Each row has two labels, one from each of two sets.
[-0.77 -2.19  7.36  5.55 -1.91 -0.74 -0.41 -4.70  0.00  1.80  0.51 -3.41
  0.96  1.47  0.02 -0.67 -0.11 -0.12  0.69  0.14  0.26 -0.75  0.77 -1.30
 -2.41  1.01 -1.65 -0.41 -0.62] => F/j976
[-0.28 -2.39  3.08  4.42 -1.77 -3.33  1.50 -0.78  0.83 -0.44 -0.10  0.47
  0.04  1.60  0.90 -0.04  0.37 -0.09 -0.91 -0.02 -0.27  0.09  0.25 -0.37
 -2.59  0.62 -0.28  0.23 -1.03] => F/j924
[ 1.34 -1.34  0.50 -0.33  0.05 -3.76  3.17  2.50  1.63  0.82 -0.72 -0.77
  1.85  1.34  1.34  4.77 -0.54  0.40  0.32 -0.41  0.20  0.16  0.44 -0.20
 -0.24 -0.87 -3.15 -0.20  0.03] => F/j215
[ 0.38 -1.10  4.43  3.44 -0.76 -2.46  0.46 -3.19 -0.77  0.74  1.43 -0.86
  0.70  0.26  0.68 -2.85  0.10  0.16 -0.52  0.36 -0.06 -1.22 -0.10 -0.42
 -1.61  0.51 -2.26  1.04  0.06] => F/j927
[-0.98  1.78  0.22  1.76  1.43  4.60 -2.60 -5.03 -1.11  1.18  1.47 -0.90
 -0.51 -0.64 -2.22 -3.45  0.75 -0.56 -0.23 -0.75  0.82  0.39  0.07 -0.15
 -0.35  0.59  1.91  1.57  1.33] => H/j927
[ 1.14 -1.71  5.80  3.24 -2.05 -3.80  0.96 -2.92  0.43  3.34  0.51 -1.42
  0.41  3.19  1.30 -1.68 -0.03  0.34  0.34  0.79 -0.08 -1.58  0.70 -0.26
 -1.83  0.86 -4.20  0.25 -0.49] => F/j927
[ 1.18  1.13 -0.11 -0.08 -0.77 -5.57  2.50  1.86  3.13 -1.04 -0.89 -0.01
  1.08  0.84  0.30  2.59 -0.33 -0.85  0.69  0.15  0.30 -0.45 -0.58 -0.26
 -1.39 -0.47 -3.59 -0.13 -0.30] => F/j735
[ 1.72  0.25 -1.99 -1.26  0.52 -5.09  3.42  3.94  1.45 -0.53 -0.91  0.50
  1.79  1.12  1.14  5.18 -0.29  0.58  0.52 -0.18  0.04  0.37  0.06 -0.22
 -0.45 -0.74 -2.91  0.33 -0.06] => F/j215
[ 1.70  3.54 -1.69 -2.49  0.16 -5.85  0.86  2.21  0.50 -0.55 -0.89 -0.15
  0.14 -0.79  0.07  0.38 -0.79  0.76  0.79  0.83  0.14 -1.78 -0.04 -0.04
  0.37 -0.16 -3.38  0.03  0.18] => F/j735
[ 0.14 -2.62  4.43  3.79 -0.66 -1.50 -0.10 -1.67  0.34  1.37  0.25 -2.70
  0.90  0.39  0.69 -0.34 -0.35 -0.04  0.35 -0.14 -0.13 -1.70  0.47 -0.22
 -1.19  0.58 -0.72 -0.51 -0.92] => F/j927
[-0.11 -1.62  5.33  3.86 -0.99 -3.01 -0.80 -2.69  0.50  1.68  0.12 -3.08
  1.12  0.80  0.92 -2.41 -0.23 -0.08  0.32  0.19 -0.14 -1.54  0.08 -0.41
 -1.11  1.27 -3.55 -0.45 -0.98] => F/j927
[-0.60 -3.00  4.12  4.18 -2.45 -2.03  3.55 -0.60  0.99 -0.79 -1.39  1.49
  0.12  1.86  0.76  4.99 -0.37  0.01 -0.28  0.29 -0.30  1.31  0.50 -0.18
 -3.35  0.62 -0.80 -0.04 -0.71] => F/j924
[ 0.57  1.72 -1.97 -0.10  1.41 -4.91  2.24  1.10  1.28 -0.86 -0.94 -0.94
  1.63  0.73 -0.02  3.47 -0.65 -0.16  0.48 -0.40  0.40  0.16  0.33  0.04
 -1.03 -1.01 -2.68  0.20 -0.23] => F/j215
[ 0.10  2.33 -0.95  0.10 -1.80 -2.46  3.55 -1.66  0.20 -0.73 -1.03  1.04
 -0.02  0.38 -0.45  4.67  0.30  0.14  0.03  0.55 -0.05  0.72  0.75  0.33
 -1.84 -0.43 -3.82  1.01  0.33] => T/j735
[ 0.63 -2.23  3.34  1.49  0.49 -2.29  1.63 -0.67  0.98  2.41  1.56 -2.18
  1.95  0.83  0.59  0.96 -0.05 -0.29  0.22 -0.45 -0.22 -0.16  0.52 -0.60
 -0.72  0.40 -2.13  0.54  0.30] => F/j927
[-0.53 -0.74  1.47  3.34 -2.17 -3.94  3.71  0.46  1.07 -2.00 -1.83  1.58
  0.98  2.04  0.05  4.39 -0.72  0.20 -0.05 -0.05 -0.25  1.00 -0.04  0.09
 -3.79  0.44 -2.12 -0.31 -1.14] => F/j924
[-0.81 -1.30  2.43  4.91 -1.85 -2.71  1.71 -3.34  0.61 -2.03  0.26  2.17
  0.39  0.71 -0.06 -0.89 -0.60 -0.15 -0.60  0.35 -0.66  0.63 -0.20 -0.31
 -4.90  1.20 -0.89  1.58 -0.39] => T/j924
[-0.93  1.72 -3.78 -3.59 -0.15  4.17  0.95  2.15 -0.63 -1.63 -1.25  2.41
 -1.18 -0.11 -1.26  5.57  0.52  0.63 -0.30 -0.03  0.26  1.86  0.58  0.50
  0.94 -1.64  1.86  0.11 -0.03] => H/j215
[ 0.67  2.34 -2.81 -2.00  0.55 -5.07  2.99  3.58  0.90 -1.17 -1.45 -0.36
  1.29  0.80  0.09  6.55 -0.55  0.07  0.16 -0.09  0.34  0.20  0.15  0.16
 -0.77 -1.73 -3.24 -0.23 -0.04] => F/j735
[ 0.28 -1.02  0.05  2.41 -1.53 -3.86  2.43  0.07  0.97 -2.12 -0.16  3.34
  0.43  0.45  0.94 -0.96 -0.63 -0.06 -0.13  0.41 -0.85  0.82 -0.57 -0.56
 -3.12  0.96 -0.51  0.81 -0.13] => T/j924
[ 0.45 -1.23  7.17  3.65 -1.26 -1.83  0.16 -4.19  0.01  3.26  0.23 -4.44
  1.07  1.21  0.07  0.92  0.71  0.28  0.48  0.33 -0.21 -3.63  1.23 -0.76
 -1.50  0.30 -3.82 -0.13 -0.70] => F/j927
[-1.08 -2.37  4.43  5.05 -2.73 -2.71  1.85 -1.48  0.89 -0.67 -0.82 -0.32
  0.60  1.12  0.36  3.39 -0.92  0.52  0.09  0.16  0.41  0.33  0.52 -0.45
 -3.92  0.75 -2.00 -1.32 -1.43] => R/j924
[ 0.16 -2.91  2.54  2.24 -2.33 -2.53  3.65  1.07  0.95  2.28 -0.53  1.69
  0.81  1.67  1.41  3.90 -0.86  0.35 -0.15  1.05 -0.62  1.08  0.28  0.17
 -2.85  0.21 -1.63  0.42 -0.71] => F/j924

Each row has two labels, one from each of two sets.
[-0.69  0.06 -1.98  1.04 -0.77 -0.79 -0.79  0.22  0.01  0.56 -0.06 -1.26
 -0.38 -2.23  0.48  0.49  1.11 -2.12 -0.52  1.90 -1.19 -1.03 -0.59 -1.71
 -0.91 -0.16 -1.13 -0.12  0.31] => Y/(25)
[ 0.38  0.40  0.64 -0.37 -1.35  0.71  0.43 -0.08 -0.09 -0.44 -0.39 -3.89
  0.55 -0.98 -0.61  1.13 -5.24 -0.63 -1.34  2.32 -0.23 -0.24 -1.29 -0.99
  1.17  1.05 -0.95  1.38  1.05] => V/(25)
[-0.67  0.40 -1.99  2.70 -1.66  0.23  0.93  0.41  0.00  0.80  0.63 -2.65
 -0.54 -1.92  1.87  0.63 -1.28 -2.15  0.77  2.19 -1.85  0.52  0.19 -1.43
 -2.94 -0.17  0.21  1.13  1.33] => Q/(25)
[-0.91 -0.67 -1.73  1.21 -0.31 -0.34 -0.78 -1.73  0.61  0.87 -0.97 -0.72
  0.29 -0.37 -0.24  1.18 -1.94 -0.14  0.05  2.28 -0.50 -1.87 -0.73 -1.00
 -2.43 -0.17 -0.14  1.82 -1.81] => V/(23)
[-0.42  0.44 -5.37  2.29 -0.77 -0.01  0.94  1.15 -0.40  0.93  0.22 -3.48
  0.36 -3.17  0.26  0.44 -1.30  0.43 -0.59  2.00 -2.02 -1.14 -0.83 -2.10
 -2.81  1.59 -0.44 -0.28  0.38] => Y/(25)
[ 1.21 -0.65 -0.93  1.72  0.11  0.38 -0.40 -0.19 -0.24  0.09 -1.34 -1.89
  0.78 -1.75 -1.75  0.92 -1.14 -0.75 -0.01  2.36 -0.35 -1.56 -0.72  1.94
 -1.88  1.58 -0.05  0.22 -0.67] => Y/(25)
[-1.47  1.04 -3.89  1.51  0.38 -0.36 -0.79 -0.15  0.50  1.46 -0.21 -2.60
  0.00 -1.53  0.39  0.83 -0.97 -0.50  0.91  2.63 -1.54  0.34 -1.02 -1.27
 -2.09  0.28  0.26  0.77  0.10] => Y/(25)
[ 0.27  0.68 -1.72  0.89  0.49  1.40 -1.03  0.26 -0.48  0.26 -1.32 -1.89
  0.28 -0.78 -2.11  0.37 -2.94  1.36 -1.14  2.54 -0.67  0.59  0.61 -0.91
 -0.11  0.44 -0.13 -0.56  1.90] => V/(25)
[-1.09  0.37 -2.51  2.69 -1.00 -0.16 -0.58  0.20  0.70  1.37  0.12 -1.40
 -0.12 -2.51  0.60  0.97  0.23 -1.18  0.14  2.32 -1.62  0.73 -0.72 -2.24
 -2.46  0.10  0.12  2.46  0.62] => Q/(25)
[ 0.04  0.83 -3.26  1.78  0.64 -0.20 -0.01  0.18  0.78  1.62 -0.71 -2.02
  0.53  0.82  0.35 -0.46 -0.60  3.00  1.24  0.44 -0.70  0.48  0.34 -0.50
 -0.68  0.96  2.57 -0.92  0.11] => Q/(25)
[-0.54  0.15 -2.88  0.35  0.21  0.21 -1.12 -1.48  0.94  0.24 -0.78 -4.19
  0.92 -1.79 -1.24  1.54 -4.72 -1.04 -1.28  3.79 -1.70 -0.13 -0.71 -2.08
 -2.13  0.50 -0.58  2.38  0.62] => V/(25)
[-1.04  0.66 -2.32  1.64  2.22  1.60 -0.22 -0.56  1.38  0.26 -1.26 -3.05
  1.83  1.41  0.06  1.01 -3.17  4.12 -0.14  0.34 -1.09 -0.01  0.07 -0.03
 -1.40  0.55  1.13  1.52 -1.38] => V/(25)
[-0.48  0.46 -3.20  2.55  0.01  0.49 -0.10 -0.48  0.15  1.37 -0.85 -2.93
  0.83 -1.20 -0.14  0.78 -1.75  0.08  0.73  2.49 -0.27 -0.37 -0.51 -1.56
 -1.15  0.70 -0.16  0.95  1.02] => Q/(25)
[-1.52  0.67 -2.78  1.17 -0.57 -0.21 -0.35  0.32  0.32  0.25 -0.61 -1.25
  0.03 -1.84  0.80  0.84 -3.94 -1.09 -1.38  1.82 -2.00 -0.94 -0.71 -1.77
 -2.75 -0.05 -1.24  3.56  0.46] => V/(25)
[-0.51  0.96 -2.26  1.72 -0.47 -0.12 -0.35 -0.02 -0.58  1.03  0.16 -4.49
  0.37 -1.68  0.42 -0.36 -4.78 -1.08  0.71  5.55 -3.45  1.40  3.77 -1.63
 -1.51  0.45  0.56  0.99  4.40] => Q/(25)
[-0.64  0.80 -2.22  0.48 -0.76  0.52 -0.59 -1.10  0.65  0.62 -0.52 -3.28
  0.28 -1.26  0.32  1.42 -2.84 -1.41  0.11  2.54 -1.55  0.87 -0.52 -1.27
 -1.37 -0.10 -1.04  1.50  1.92] => V/(25)
[ 0.71 -0.07 -2.36  2.61  1.43  0.68  0.29  0.82 -1.63 -0.74 -0.32 -5.18
  1.30 -1.21  0.01  1.14 -2.37  2.76  0.40  3.30 -1.19 -0.96  0.23 -1.01
 -1.48  1.58  0.64  1.47  0.95] => Q/(25)
[-0.65  0.64 -1.47  0.06  0.87 -1.11 -0.51 -2.10  1.20  1.04 -0.33 -3.62
  0.87  0.61 -0.77  1.72 -2.64 -1.22  1.18  2.29 -1.05  1.54 -0.81 -0.52
 -0.17 -0.72 -0.27  0.89  0.27] => Q/(25)
[-1.04  0.38  0.25  2.07 -0.17 -0.71  0.02 -1.59  2.43  1.40 -1.10 -1.87
 -0.44  0.90  0.95  2.36 -2.41 -3.10  2.78  2.36 -1.19  1.65  0.94 -1.78
 -0.95 -1.12 -0.25  2.10  1.18] => V/(25)
[-2.31 -0.27 -2.80  2.26 -0.44  0.18 -0.28  0.15  0.72  1.39  0.00 -1.22
 -0.09 -1.38  1.50  1.72 -0.89 -0.42 -0.42  2.10 -1.11  0.86  0.96 -0.78
 -2.49 -0.69 -0.64  1.45  0.44] => Q/(25)
[-0.52  1.62 -2.25  1.46  0.45 -1.57 -0.31 -0.71  1.26  2.10 -1.43 -1.94
 -2.01  0.52 -1.07  1.64  0.52 -1.40  1.80  3.00 -0.82  0.76 -0.34 -1.06
 -0.71  0.12 -1.87  0.68  0.21] => Q/(25)
[-0.47  0.61 -1.97  0.05 -1.18  0.26 -0.07  0.47 -0.06  1.15  0.80 -2.27
  0.17 -1.04  1.67  0.48 -0.41 -1.80  0.26  1.08 -2.03  0.72 -1.21 -0.91
 -0.74 -0.54 -0.12  0.89  1.08] => Q/(25)
[-1.50  0.42 -3.49  0.62  0.08 -1.11 -0.78  0.59 -0.52 -0.52  1.78 -2.50
  1.30 -2.09  0.02  0.31  0.40 -1.02 -0.50  2.12 -1.66 -1.48 -0.90 -1.01
 -1.24  1.03  0.12 -0.74  0.79] => Y/(25)
[ 0.94  0.26 -2.30  2.40  0.95 -0.29 -0.47 -0.97  0.61  0.25  0.17 -3.17
  0.58 -1.96 -2.72  1.21 -1.14 -0.40  1.67  3.11 -0.85 -3.19 -0.01 -1.28
 -1.52  1.31 -0.32  0.50 -0.60] => Y/(25)
[-2.02  1.32 -5.94  1.58  0.95 -0.61 -0.95  2.25  0.41  1.69  0.31 -0.75
 -0.07 -1.53  0.68 -0.72 -0.33  1.54  0.34 -0.44 -1.60  0.22 -0.41 -1.50
 -1.70 -0.06  1.15 -1.62  0.86] => A/(25)
[ 0.23  1.29 -3.49  2.02 -1.40  0.18  0.34 -0.88  0.52  0.74 -1.69 -7.02
  1.22 -1.85 -0.37  1.28 -5.23 -0.17 -0.32  2.59 -2.51  1.06 -1.52 -2.26
 -1.55  2.74  0.07  1.97  2.53] => V/(25)
[-0.57  1.23 -1.57  1.41  2.65 -2.19  0.07 -1.75  1.97  0.84 -1.07 -2.28
  1.23  1.45 -1.32  1.76 -0.61  0.54  3.69  2.63 -0.45 -0.92 -2.33 -0.77
 -1.11  0.09  0.35 -0.11 -1.35] => Q/(25)
[-1.35  0.83 -1.64  1.57  1.23 -0.16 -0.32  0.60  0.00  0.37  0.00 -3.42
  0.06 -0.47  0.72  1.40 -2.61 -1.17 -0.12  3.37 -2.21 -0.03  0.06 -0.50
 -1.27  0.52 -0.59  0.74  2.03] => Q/(25)
[-1.15  2.07 -4.34  1.56  0.22 -1.12 -0.73  0.04  1.60  1.35  0.26 -1.14
  0.48 -1.07  0.52  0.72  0.54  0.77  0.57 -0.01 -1.29  2.24 -0.85  0.34
 -1.19 -0.96  0.29  0.55  0.07] => Q/(25)
[-0.95  0.51 -1.65  0.52  0.74 -0.81 -0.57 -1.14  1.61  0.93 -0.75 -1.59
  0.68  0.01 -0.63  2.26 -1.16 -0.34  0.67  2.42 -1.20  1.30 -1.09 -0.83
 -0.57 -0.62 -0.44  2.33 -1.07] => V/(25)
[-1.36  1.80 -3.89  1.35  2.12 -1.98 -0.96  0.32  1.01  0.82 -0.73 -4.55
  1.79 -0.38 -0.68  0.69 -2.14  1.57  2.26  3.01 -2.44 -0.65 -0.50 -2.89
 -0.78  0.88  0.48 -0.15  1.24] => Q/(25)
[-0.12 -0.30 -3.87  1.43  0.70  0.10 -0.98  0.02  0.19  0.99 -0.03 -6.55
  0.40 -1.95 -0.59  0.52 -0.90  0.59 -0.18  1.00 -0.93  0.35  0.13 -1.18
 -1.14  1.43  1.09  0.87 -0.71] => Y/(25)
[ 1.29  0.22 -2.95  1.00 -0.53  0.13 -0.34 -0.01  0.59  1.12  0.35 -4.16
  0.58 -1.33 -0.61 -0.28 -0.98  0.42  0.80  1.13 -1.03  0.69 -0.73 -2.04
 -0.66  1.36  1.07  0.30  1.11] => Y/(25)
[ 0.07  0.58 -2.54  0.04 -0.10 -0.75 -0.88  0.13  0.55  0.84  1.08 -1.50
  0.51 -1.54  0.07  0.54  1.87 -0.62  0.62  2.07 -1.78  0.84 -1.26 -0.32
  0.22  1.18 -0.19 -0.73  0.33] => Y/(25)
[-1.95  0.52 -2.64  2.58  0.53 -0.32 -0.67 -0.41  0.32  0.74 -0.75 -2.23
  0.74 -1.39  0.17  3.13 -1.61 -0.92  1.56  2.51 -1.20 -0.43 -0.50 -1.36
 -2.52  0.21 -0.73  0.59 -0.35] => Q/(25)
[-1.06  0.11 -3.95  1.85  0.97 -0.70 -0.31  0.22  0.92  1.24 -0.21 -4.26
  1.57 -1.58 -0.90  1.06 -0.81  0.90  0.78  3.60 -2.48 -0.83 -1.16 -1.54
 -1.80  1.24  0.98  0.28  1.31] => Q/(25)
[-1.47  1.04  0.07  3.00  0.32 -0.10 -0.62 -0.98  1.30  1.32 -0.82 -1.85
 -0.64  1.20  1.14  2.58 -0.22  0.58  3.17  3.54 -0.97  2.57  1.33 -0.25
 -1.31 -1.39 -0.85  1.33  1.03] => Q/(25)
[ 0.67 -0.16 -2.36  0.56  0.10  0.23  0.08 -0.07 -1.12  0.01  0.74 -2.57
  0.51 -2.85 -0.07 -0.14 -1.13 -1.74 -0.73  1.36 -1.73 -0.12 -1.14 -1.67
 -1.29  1.49  0.60 -0.05  1.90] => Y/(25)
[-1.71  1.34 -3.62 -0.73  0.79 -2.00  5.80  0.40  0.60  1.28  0.36 -4.55
  1.03 -0.10  1.55  0.56 -5.06 -2.29  1.53  2.90 -2.81  0.29 -1.74 -1.89
 -1.53 -0.06 -0.50  1.36  2.50] => Q/(25)
[-0.43  3.17 -2.57  1.01 -0.87  0.03  0.18  1.49 -0.11  1.06  0.94 -1.10
  0.01 -2.29  0.78 -2.34 -1.11 -0.47 -1.15 -0.07 -1.11  0.95 -4.12 -1.82
 -0.89  0.82  1.09 -0.98  2.59] => A/(25)
[-2.22  1.18 -5.45  1.91 -0.79 -1.93 -4.47  0.71  1.43  1.71 -0.66 -1.82
 -0.64 -1.24  0.12  1.74 -0.10 -1.56  0.50  3.51 -2.19  1.46 -0.82 -1.39
 -2.01 -1.20 -1.21  1.00  0.49] => Y/(25)
[-0.60  0.53 -4.14 -0.20  0.46 -0.22 -0.59  0.35  2.27  1.66 -0.22 -0.70
  0.76  0.07 -1.70 -0.45  0.29  1.30 -0.91 -1.56 -0.42  0.74 -1.33  1.27
 -0.54  0.99  1.76 -0.57 -0.06] => A/(25)

Each row has two labels, one from each of two sets.
[ 0.49 -0.19 -0.96  0.55  3.20 -0.50 -1.49  4.96  0.22 -0.60  0.51  0.77
  0.64  0.32 -2.18  0.54 -0.24  2.46 -1.03 -0.02 -0.54 -3.72  1.41  2.72
 -3.65 -0.68 -0.72 -0.64  2.57] => X/[64]
[-0.21  0.84 -0.54 -0.73 -0.96  3.55 -0.05  3.69 -0.20 -0.41  0.37 -0.87
 -0.78 -0.82  1.19 -0.46 -0.02  1.16 -0.78  1.86  0.77  1.75 -1.13  0.49
  0.54  1.96 -0.61 -1.37 -0.56] => D/[56]
[-1.46 -4.77 -1.28 -1.71  5.15  0.94  0.27 -4.60  0.65 -0.42 -1.03  2.31
  0.67 -0.38  2.10 -1.49  0.71  2.21  0.33  3.42  0.30  1.62  1.61 -3.11
 -1.74  0.91  0.29 -0.88  0.21] => X/[56]
[-1.19 -0.76 -2.29 -1.84  2.15  2.48 -1.93 -3.83  0.04 -0.22 -0.42  3.67
 -0.51 -0.61  2.09 -1.58  0.17  4.31 -0.54  5.43  0.33  2.71  1.48 -3.19
  0.11  1.50  0.39 -0.26 -1.16] => X/[56]
[-1.11 -0.83 -0.68  0.20  0.91 -1.27 -1.36  1.17  0.01 -0.86 -0.35  0.39
 -0.02 -1.28  0.80  0.96 -1.07 -0.31  0.40  1.13 -0.96 -3.91  0.43 -1.22
 -0.81 -1.06  0.77 -0.04  1.34] => X/[64]
